In the rows, 128 means zero.
Each row of numbers stands for one object and depends on some of the facts below. Use the named rows to name the rest.

How the objects are related:
trori: is directly followed by; fedrepos: belongs to class; padil: points at
(bepi, trori, gratrul); (bikir, trori, bepi); (bodrem, trori, nozil); (bradrus, trori, gridu); (bredrestur, trori, paklu); (brisik, trori, vizeru)
(brulu, trori, grera); (bruru, trori, zazen); (bustik, trori, skofor); (dafur, trori, traklar); (datror, trori, brulu); (depler, trori, skaso)
(dreru, trori, bruru); (drestim, trori, tuflal); (drezulo, trori, drestim); (fepur, trori, flagre); (flada, trori, medre); (flaflirun, trori, skupan)
(flagre, trori, briski); (flakik, trori, piror); (flopudra, trori, nudan); (fluson, trori, lepo); (gege, trori, nikas); (geskam, trori, tetrek)
(gridu, trori, grokal); (grofu, trori, klotre); (grogur, trori, plevize); (grokal, trori, sedrul); (gruvi, trori, stefepum); (klebul, trori, ligam)
(klomar, trori, naflo); (klotre, trori, klomar); (kluve, trori, datror); (kotem, trori, lumum); (lami, trori, klebul); (leplo, trori, gege)
(ligam, trori, ramim); (lumum, trori, grogur); (makan, trori, zaplasku); (medre, trori, flopudra); (meku, trori, makan); (naflo, trori, vigresi)
(nagi, trori, gruvi); (nikas, trori, stoskel); (nozil, trori, plide); (nudan, trori, skibo); (pagrin, trori, guvulur); (paklu, trori, skebikol)
(pegur, trori, grolan); (plevize, trori, vegru); (sedrul, trori, statron); (skebikol, trori, stuklil); (skerin, trori, stumis); (skibo, trori, loklem)
(skigisu, trori, brisik); (skofor, trori, skerin); (skupan, trori, buvo); (staba, trori, skigisu); (statron, trori, trosko); (stefepum, trori, viskis)
(stemus, trori, traplu); (stodivun, trori, staba); (stuklil, trori, fepur); (stumis, trori, dafur); (stutuk, trori, leplo); (tasel, trori, triban)
(tetrek, trori, pagrin); (traklar, trori, miklivun); (triban, trori, bikir); (trosko, trori, flakik); (trotrem, trori, nekler); (tuflal, trori, zegrosir)
(vametus, trori, pletus); (vegru, trori, simek); (vigresi, trori, teve); (viskis, trori, flugros); (vizeru, trori, vametus); (zazen, trori, tasel)
(zedek, trori, vekem); (zegrosir, trori, flaflirun); (zubrustil, trori, lami); (bebur, fedrepos, e); (bepi, fedrepos, a); (bibral, fedrepos, a)
(bikir, fedrepos, a); (bodrem, fedrepos, a); (botik, fedrepos, a); (bradrus, fedrepos, a); (bredrestur, fedrepos, b); (brepi, fedrepos, f)
(brisik, fedrepos, a); (briski, fedrepos, b); (brulu, fedrepos, c); (bruru, fedrepos, c); (bustik, fedrepos, d); (butus, fedrepos, b)
(buvo, fedrepos, f); (dafur, fedrepos, b); (datror, fedrepos, d); (davel, fedrepos, f); (depler, fedrepos, a); (dratrur, fedrepos, a)
(dreru, fedrepos, f); (drestim, fedrepos, d); (drezulo, fedrepos, f); (drofu, fedrepos, f); (drumul, fedrepos, a); (fepur, fedrepos, f)
(flada, fedrepos, f); (flaflirun, fedrepos, d); (flagre, fedrepos, a); (flakik, fedrepos, f); (flopudra, fedrepos, e); (flugros, fedrepos, a)
(fluson, fedrepos, a); (flutrasas, fedrepos, b); (gege, fedrepos, a); (gelon, fedrepos, b); (geplosten, fedrepos, e); (geskam, fedrepos, a)
(gofim, fedrepos, b); (gratrul, fedrepos, c); (grelam, fedrepos, b); (grera, fedrepos, b); (gridu, fedrepos, f); (grofu, fedrepos, c)
(grogru, fedrepos, d); (grogur, fedrepos, a); (grokal, fedrepos, b); (grokluso, fedrepos, a); (grolan, fedrepos, b); (groski, fedrepos, f)
(grugra, fedrepos, e); (grugrom, fedrepos, d); (gruvi, fedrepos, e); (gudri, fedrepos, e); (guna, fedrepos, b); (guvulur, fedrepos, e)
(kavun, fedrepos, a); (klebul, fedrepos, b); (klomar, fedrepos, b); (kloper, fedrepos, a); (klotra, fedrepos, a); (klotre, fedrepos, f)
(kluve, fedrepos, d); (kotem, fedrepos, b); (lami, fedrepos, c); (leplo, fedrepos, c); (lepo, fedrepos, b); (ligam, fedrepos, f)
(loklem, fedrepos, f); (lumum, fedrepos, e); (makan, fedrepos, a); (medre, fedrepos, f); (meku, fedrepos, b); (miklivun, fedrepos, b)
(mudal, fedrepos, d); (naflo, fedrepos, d); (nagi, fedrepos, f); (nekler, fedrepos, b); (nikas, fedrepos, e); (nive, fedrepos, e)
(nozil, fedrepos, e); (nudan, fedrepos, b); (nuvin, fedrepos, e); (pagrin, fedrepos, a); (paklu, fedrepos, c); (pegur, fedrepos, a)
(piror, fedrepos, a); (plavek, fedrepos, c); (pletus, fedrepos, e); (plevize, fedrepos, c); (plide, fedrepos, c); (plipe, fedrepos, c)
(pluvedru, fedrepos, e); (raflek, fedrepos, a); (ramim, fedrepos, d); (sedrul, fedrepos, e); (sevo, fedrepos, b); (simek, fedrepos, c)
(skaso, fedrepos, b); (skebikol, fedrepos, a); (skerin, fedrepos, f); (skibo, fedrepos, c); (skigisu, fedrepos, d); (skofor, fedrepos, b)
(skupan, fedrepos, a); (soste, fedrepos, a); (staba, fedrepos, c); (statron, fedrepos, c); (stefepum, fedrepos, a); (stemus, fedrepos, a)
(sterinir, fedrepos, b); (stodivun, fedrepos, c); (stoskel, fedrepos, b); (stuklil, fedrepos, a); (stumis, fedrepos, b); (stutuk, fedrepos, d)
(tasel, fedrepos, c); (tetrek, fedrepos, c); (teve, fedrepos, d); (traklar, fedrepos, a); (traplu, fedrepos, a); (triban, fedrepos, a)
(trosko, fedrepos, f); (trotrem, fedrepos, f); (tuflal, fedrepos, a); (vametus, fedrepos, e); (vegru, fedrepos, a); (vekem, fedrepos, b)
(venun, fedrepos, c); (vigresi, fedrepos, c); (viskis, fedrepos, a); (vizeru, fedrepos, b); (zaplasku, fedrepos, e); (zata, fedrepos, f)
(zazen, fedrepos, b); (zedek, fedrepos, a); (zegrosir, fedrepos, d); (zubrustil, fedrepos, c); (zugrir, fedrepos, c); (bepi, padil, ramim)
(bibral, padil, bustik); (bikir, padil, teve); (bodrem, padil, gofim); (botik, padil, groski); (bradrus, padil, grokal); (brepi, padil, trotrem)
(briski, padil, nozil); (bruru, padil, sedrul); (bustik, padil, flada); (buvo, padil, trosko); (datror, padil, pagrin); (davel, padil, plide)
(depler, padil, bibral); (dratrur, padil, klotra); (dreru, padil, miklivun); (drezulo, padil, plevize); (flaflirun, padil, grogur); (flagre, padil, geplosten)
(flakik, padil, bradrus); (flopudra, padil, ligam); (flugros, padil, traplu); (fluson, padil, davel); (gege, padil, pluvedru); (geplosten, padil, flakik)
(geskam, padil, vigresi); (gofim, padil, kotem); (gratrul, padil, plipe); (grera, padil, lumum); (gridu, padil, fepur); (grofu, padil, lepo)
(grogru, padil, zata); (grogur, padil, skerin); (grokal, padil, nive); (groski, padil, grogru); (grugra, padil, kloper); (grugrom, padil, depler)
(gudri, padil, kluve); (guvulur, padil, zugrir); (kavun, padil, soste); (klotre, padil, nagi); (kluve, padil, grera); (leplo, padil, stodivun)
(lepo, padil, sterinir); (ligam, padil, bruru); (lumum, padil, skibo); (makan, padil, bodrem); (medre, padil, flutrasas); (miklivun, padil, drezulo)
(mudal, padil, piror); (naflo, padil, stefepum); (nekler, padil, medre); (pagrin, padil, flaflirun); (paklu, padil, buvo); (pegur, padil, triban)
(piror, padil, sevo); (plevize, padil, nekler); (plide, padil, datror); (plipe, padil, meku); (raflek, padil, naflo); (ramim, padil, venun)
(sedrul, padil, klotre); (simek, padil, gudri); (skerin, padil, simek); (skibo, padil, klomar); (skigisu, padil, pegur); (skofor, padil, guna)
(staba, padil, grokluso); (statron, padil, zubrustil); (stemus, padil, tuflal); (sterinir, padil, guvulur); (stodivun, padil, dafur); (stuklil, padil, gratrul)
(stutuk, padil, nudan); (tasel, padil, bepi); (tetrek, padil, staba); (tuflal, padil, skupan); (vekem, padil, grelam); (venun, padil, vizeru)
(vigresi, padil, grolan); (viskis, padil, stemus); (vizeru, padil, zazen); (zata, padil, dratrur); (zubrustil, padil, briski)

Some rows with their names:
grugrom: [138 108 144 107 120 148 129 113 121 111 138 131 161 121 125 145 127 141
 108 122 135 120 123 120 122 146 112 140 162 112 129 153 106 136 161 143
 129 114]
botik: [114 116 139 123 133 116 114 142 126 136 152 105 126 120 126 127 132 118
  64 123 147 130 124 125 109 158 106 165 176  90 103 114 141 108 115 124
 140 119]
gridu: [ 93 115 136 116 123 113 116 153 131 127  95 123 146 130  82 129 111 132
 156 183 124 103 129 118 138 129 105 131 130 129 136 168 109 140 142 158
 110 153]
bebur: [ 86  97 138 125 113 112 132 139  96  89 119 183 147 121 104 117 155 132
 144 117 137 101 151 122 205 135 150  87 123 154 110 140 146 129 160 169
 149  99]
flakik: [123 114 103 103 127 110 169  96 190 128  96 185 131 102  97 170 186 134
 120 111  91 103 111  78 124 114 122  90 132 136 163 159 188 103 142 106
 112 148]
flugros: [123 117 140 118 133 121 142 135 144 140 150 132 124 115 137 140 167 108
  62  93 135 138 127 127 100 149 107 151 165  93 117 119 150  90 114 110
 134 121]
paklu: [113 123 126 144 128 116 109 158 119 123 121 100 140 127 104 124  98 121
 132 155 120 123 145 125 116 128 114 159 129 105 125 136 122 134 113 154
  98 141]
klotra: [142 144 126 135 144 122 116 137 125 150 165  98  94 127 131 115 134 125
  92 118 138 136 100 121 143 137 142 129 144 125 116  84 149 115 116 104
 179 120]
bredrestur: [150 155 117 146 128 156  94 107 110 140 128  96 133 143 149 127  51 157
 168 160 140 140 127 142 112 125 134 154 122 117 122 136  88 158 113 132
  98 142]
zubrustil: [118 134 122 150 134 120  96 164 108 130 126  82 126 137  96 114  81 125
 151 167 123 125 137 128 137 124 132 150 116 123 125 119 117 145 113 157
 118 143]
gofim: [153 152 106 140 128 154 122  83 139 137 126 134 136 135 158 147  84 155
 141 122 127 136 110 126  94 122 134 142 122 114 129 133 118 138 113 119
  89 138]
ramim: [161 116 130 105 126 148 143  92 143 115 140 144 148 111 129 157 151 143
 105  99 120 126 117 103 133 139 136 115 152 123 140 141 141 128 160 114
 143 113]
klomar: [173 135 103 117  43 161 149  41 167 109 141 123 106 164 224  94  74  87
 194 177 141 132 175 165 113  91 136 128 119 170 155 106 103 140  87  67
 120 163]
vegru: [134 128 136 124 137 125 142 127 142 144 153 130 109 117 142 135 170 109
  75  93 130 141 116 126 108 142 124 137 150 112 121 104 154  94 113  99
 149 122]
makan: [113 119 152 127 137 123 104 162 105 140 152  90 122 130 121 114 119 115
  86 138 154 135 133 139 114 159 108 170 168  94 103 116 115 118 113 135
 142 125]
nudan: [167 162 101 141 135 162 129  75 148 146 125 133 119 130 162 149 101 153
 152 112 117 141 109 124 102 114 150 123 111 130 138 123 129 136 113 102
 103 139]
gudri: [110 105 122 120  58  86 148 158 131  72  83 167 174 126 166  42 189 131
 150 144 154 102 210 166 173 119 138  76 123 196 115 122 117 112 173 146
 146  93]
tasel: [117 114 112 136 125 110 125 133 147 122 117 122 144 113 103 147 123 124
 106 131 110 120 142 104 106 129 119 153 143 100 133 137 158 115 114 135
  93 136]
loklem: [118 116 113 108 127 116 168 109 176 128  94 175 134 115 101 159 179 125
 133 122  97 105 115  96 126 110 119  93 118 144 158 159 163 106 141 116
 115 149]

Which object is each row?
No name comes twice in this set of rows, the named rows included.
[123 130 113 146 132 115 124 143 131 128 124 110 125 129 109 129 115 120
 135 139 110 129 135 117 122 117 132 139 112 124 134 121 137 131 114 137
 112 140] => brulu
[ 96 108 136 133 123 119 108 150  78  95 126 158 133 132  96 105 133 142
 167 134 140 106 147 125 231 133 172  79 109 168 111 129 138 144 162 169
 172 105] => nozil
[100 108 127 129 118 113 118 130  98  93 128 173 133 121  98 115 149 144
 150 120 131  99 137 108 228 129 176  69 118 164 115 126 162 138 164 159
 170  99] => nive
[ 97  89 129 115 115 114 160 116 126  89 114 218 147 104 115 143 201 128
 121  77 120 102 153 107 193 130 153  73 124 152 125 147 180 106 162 147
 141 100] => vametus
[150 136 123 127 146 130 153 115 151 148 155 136  95 115 144 140 184 111
  78  76 118 138 104 116 117 133 141 113 141 127 128  89 176  87 114  84
 164 121] => skupan
[125 131 104 145 132 111 118 131 139 123 131 113 127 124 105 131 112 128
 122 136 106 121 123 104 128 121 135 135 125 123 136 117 150 128 117 137
 114 134] => venun
[125 109 135 114 135 117 146 120 158 136 145 141 128 104 136 155 180 113
  47  85 129 131 124 108  96 155 108 145 179  87 118 118 173  82 116 102
 131 118] => flagre
[168 137 165  90 133  93 161 137 161 116  87 142 158  94 191 109 190 148
 120  89 135 176 153 151  90 112  99  90  93 140 138 136 106 155 183  84
 129  73] => flaflirun
[142 100 100 112  37 118 178  83 186  91 133 143 116 145 187  99 141  51
 149 160 116 118 194 145 114  89 113 129 128 163 162 105 149 106  87  77
 121 157] => skibo
[128 130 110 116 131 121 156 114 160 134 105 157 120 124  96 147 163 131
 152 134  99 109 105 100 145 105 135  83 105 161 159 145 157 123 144 117
 129 150] => fepur
[135 141 100 150 137 121 124 132 133 132 133 111 112 132 109 128 117 126
 139 128 102 127 113 109 133 109 146 124 105 141 139 103 149 131 114 127
 127 136] => zugrir
[131 129 104 140 132 116 146 121 155 129 123 137 125 116 116 147 148 119
 117 108  97 125 130 108 111 117 132 128 117 122 145 122 162 113 112 120
 104 138] => vigresi
[107 120 120 117 126 113 138 133 146 131 101 141 132 132  89 134 133 132
 157 161 110 103 113 112 139 115 115 107 115 145 145 152 129 136 142 141
 123 147] => drofu
[135 143 139 141 145 132 106 159 105 151 159  82  93 136 127 103 122 120
 108 134 147 140 113 141 139 141 139 139 137 128 110  88 121 123 115 114
 178 124] => traplu

Now the same objects, written a new way:
Named rows:
flagre: [ 96 117 161 168 120 120 138 168 135 130 119 125  80 147 118 157 144 112
 125 119  99 146 167 131 108 145]
buvo: [ 79 137 151 107 141  96 150 184 138 103 152  75  69 145 100 151 128  75
  91 156 101 145 147 123 147 132]
paklu: [119  91 143 164 165 148 160 147 144 144 106 105 112 140  88 163 123  85
 115 141 185 135 165 100 147 171]
bredrestur: [108 144 101 239  69 133 150 161 119 148 119 158  86 106 107 149 120 122
 118 115 141 141 173  85 135 151]
teve: [ 63 146  97 133 143 112 158 193 180 125 128  97 109 158  78 119  82  71
 117 158 147 150 165 137 150 137]
drofu: [ 81 151 102 146 118  96 169 203 153 110 154 119  89 131  75 146  90  75
  97 158 139 104 149  86 157 131]
lepo: [112 116 149 210  97 139 143 154 111 120 114 149  88 133 127 172 148 128
 108 108 124 139 162 101 111 164]
fluson: [121 121 140 206  97 141 145 155 116 117 129 133  98 133 116 167 149 123
  90 115 146 137 165  88 134 160]
lumum: [122 108 153 189 153 137 170 144 111 141 126  91 102 118  65 200 114  61
 115 116 176 159 163 117 123 177]
geskam: [111 124 143 216  95 140 149 141 110 114 136 121  86 129 117 171 143 115
  96 120 142 140 170  88 142 173]
flugros: [101 117 161 182 118 128 133 167 131 127 121 129  83 144 121 158 142 112
 119 122 108 141 164 116 109 143]
statron: [105  91 155 152 171 140 151 151 154 150 104  99 103 150  89 153 113  78
 130 144 161 144 166 128 140 155]
grokal: [110 119 154 202  99 142 150 163 115 123 115 150  85 131 123 163 152 127
 110 107 115 139 171 106 114 164]
depler: [115 123 141 202 106 141 153 157 114 112 117 147  97 136 114 173 145 122
  97 115 142 127 160  89 129 170]
gruvi: [ 98 121 118 182 134 142 165 151 151 170 112 132 104 118  77 148  91  87
 126 143 178 129 168 100 150 144]
bruru: [128  93 152 145 157 156 176 158 148 135  80 125 112 140  76 161 121  83
 112 136 189 144 161 101 150 172]
gofim: [ 97 123 167 208  92 141 141 152 110 122 122 123  86 125 124 162 156 118
 118 112 109 150 168 107 126 161]
datror: [106 112 119 144 163 140 139 190 167  92 153  95 156 168 105 132 128  96
  67 138 188 145 158  89 181 136]
dratrur: [100 114 154 191 108 130 150 168 131 116 111 140  85 139 113 166 147 113
 116 110 118 131 166 103 125 167]

Name these rows:
No name comes twice in this set of rows, the named rows included.
[ 68 158 106 152 131 135 167 192 174 117 134  85 112 147  69 134  77  69
 104 149 167 161 169 118 157 141] => zegrosir
[132 112 138 211 118 129 104 162 122 121 155 122 104 121 121 145 153  97
 102 101 130 154 167 100 133 134] => grogur
[ 90  95 178 132 168 138 142 146 158 162 108  65  84 148  98 137 118  66
 139 153 133 169 171 153 141 151] => gratrul
[ 88 146  77 159 129 119 165 183 152 116 122 102 117 143  74 127  90  78
  96 154 182 143 167 103 175 157] => drestim
[111 134  86 168 178 106 164 177 124  81 144  82 133 152  78 183 115  57
  95 118 195 151 153 112 135 189] => kluve
[106 121 161 226  81 155 126 133  78 102 113 114  97 139 115 173 124 125
 117 161 120 157 149  74  91 144] => nekler
[ 88 108 171 159 125 115 127 169 140 136 123 116  74 150 122 147 140 108
 133 124  78 157 169 146 100 134] => piror
[106 127 114 152 130 113 152 168  89  69 146  96  99 154  93 174 104  91
  86 193 154 111 118  47 139 142] => drezulo
[122 104 150 201 119 144 112 167 146 120 156 134 115 139 137 146 149 127
  94 110 129 144 167  86 138 118] => pagrin
[120 124 121 148 165  91 138 193 130  88 189  97 105 138  96 175 128  72
  78 126 149 127 146  92 148 123] => skerin
[ 89 107 167 192 107 127 108 152 104 126 111 117  80 154 130 151 131 120
 151 145  76 151 154 120  80 133] => miklivun
[100 120 157 182  94 130 133 159 115 132 104 142  71 130 127 149 158 114
 122 106  94 156 169 129 118 156] => vizeru

Now the same objects, written a new way:
Named rows:
bebur: [134 160 138 149 115  93 132 118 133  88 143 110 111 134 113  50 127 129
 116 118 129 139 108 143 132 138 117 155]
grera: [145 128  46 115 111  97 122 132 129  53  71 130 100 131 189 194 111 146
 132 101 105 125 129 142 149 148 187  78]
zedek: [128 150 179 100 112 157 146 146 112 219 153 151 112 129 142  99  66 135
 135 155 103 174 147 123 145 141 122 111]
flada: [138 170 143 149 109  61 149 132 157  82 110 120 151 141  92 106 103 139
 110 126 102 132 164 151 152 136  91 134]
teve: [157 119 118 157 123 111 129 134 150  53 164 127  95 146 126  55 116 118
 117 104 106 136 120 144 115 142 106 208]
gridu: [138 149 121 119 100  74 146 127 167  68  95 125 169 141 112 156 131 131
  97 119 129 113 178 149 124 137 121 111]
briski: [152 103  63 108 113 136 108 142 144  89  79 102 108 134 132 203 159 133
 106 102 108 102  71 159 110 142 154 154]
grelam: [137 149  89 139 127 117 132 134 136 113  87  91 103 135 108 134 120 154
 132 114  89 125  76 152 156 142 116 150]
sterinir: [131 132  72  95 118 126 128 118 150 109  58  95 134 139 125 179 141 147
 117 110 116  92  90 142 129 142 149 119]
brisik: [138 127 170 106 109 164 136 161 107 208 164 161  98 125 147 111  74 125
 123 145 101 178 121 136 124 141 136 144]
vizeru: [161 130  94  77 110 113 141  95 150  99  76  64 108 138 152 250 175 140
 132 112  97  78  70 157 118 147 175 177]
venun: [151 145 176  56 106 127 170  74 134 133 162  97 129 143 204 142 147 113
 146 138 155  94 110 120  94 146 186 206]
bredrestur: [137 164  99 132 127 110 130 122 141 122  78  79 110 140 105 134 116 158
 139 125  85 120 107 141 175 142 100 121]
geplosten: [111 141 124 126 106 127 120 119 143  54  92 131 147 131 120  50 124 117
  74 115 138  70 119 122 118 132 151 102]
stoskel: [150 133  85 141 123 120 118 143 134 106  92  93  91 134 112 152 129 145
 125 113  83 126  70 158 147 142 116 164]
vegru: [141 120 166 109 108 166 133 167 105 204 168 164  94 124 148 116  78 122
 120 142 101 181 112 140 117 141 139 156]
ramim: [170 125 138  76 109  96 165  67 168  53 141  85 116 153 174 175 169 116
 132 107 120  76 121 139  88 149 173 222]
miklivun: [155 122  50  86 134 136 108 193 137  76 136  91 112 130 109 248 190 134
 107  96 117 111  97 153  96 141 147 144]
stumis: [147 142  89 138 124 117 120 139 136 108  89  89  95 136 111 148 127 148
 128 116  84 124  79 154 154 142 111 153]

Name these rows:
No name comes twice in this set of rows, the named rows included.
[144 153 138 148 112  93 121 122 132  82 145 110 104 135 114  62 134 124
 112 120 122 139 111 145 130 138 113 158] => nikas
[123 135 163  57 104 166 143 128 126 217 126 153 142 133 159 142  90 128
 120 151 131 142 162 114 119 141 157  79] => depler
[120 131  78 117 116 151 113 134 147  75  38 107 134 134 116 139 121 141
  93 116  93  57  99 130 149 137 137  92] => grokal
[131 134  72 101 119 128 130 122 149 106  62  93 130 137 124 176 143 148
 120 110 116  99  96 144 132 142 147 119] => gofim
[151 137 131 152 110  98 114 132 129  76 154 116  94 132 119  71 139 118
 105 113 121 142  93 153 115 138 121 179] => vametus
[ 98 130 166  84 103 201 132 152 122 174  94 179 151 125 147  81  55 121
  83 152 107  92 157  98 137 133 155  51] => bradrus
[125 120 152  70 104 174 146 145 120 205 139 164 130 127 163 141  93 125
 116 139 135 155 139 127 101 141 170 107] => raflek
[134 141 115 124 101  79 150 135 165  64  99 133 166 138 114 151 131 129
  93 111 134 117 156 155 111 136 134 129] => brepi
[140 160 142 146 113  91 125 117 133  88 141 107 109 135 113  58 130 128
 116 123 122 137 120 141 137 138 109 146] => zaplasku
[133 145  95 137  96  85 139 114 131  30 124 137 107 129 189  96 126 127
 125 107 160 151 168 138 127 142 183  75] => gudri
[138 107 149  75 100 177 132 156 117 197 148 166 115 126 166 158 102 117
 110 137 127 158 132 134  94 141 165 123] => flugros
[144 150  89 137 125 108 124 134 133 103  88  95  98 136 119 143 113 152
 134 117  81 128  93 148 165 144 117 135] => klomar
[141 167 111  96 121  74 144 180 161  56 152 116 172 138  88 199 162 132
  97 113 137 120 202 143 112 136 113 101] => medre
[145 153 123  60 145 151 123 213 118 105 251 122 136 134 135 147 170 109
 123 126 175 141 177 107  82 139 125 135] => plevize

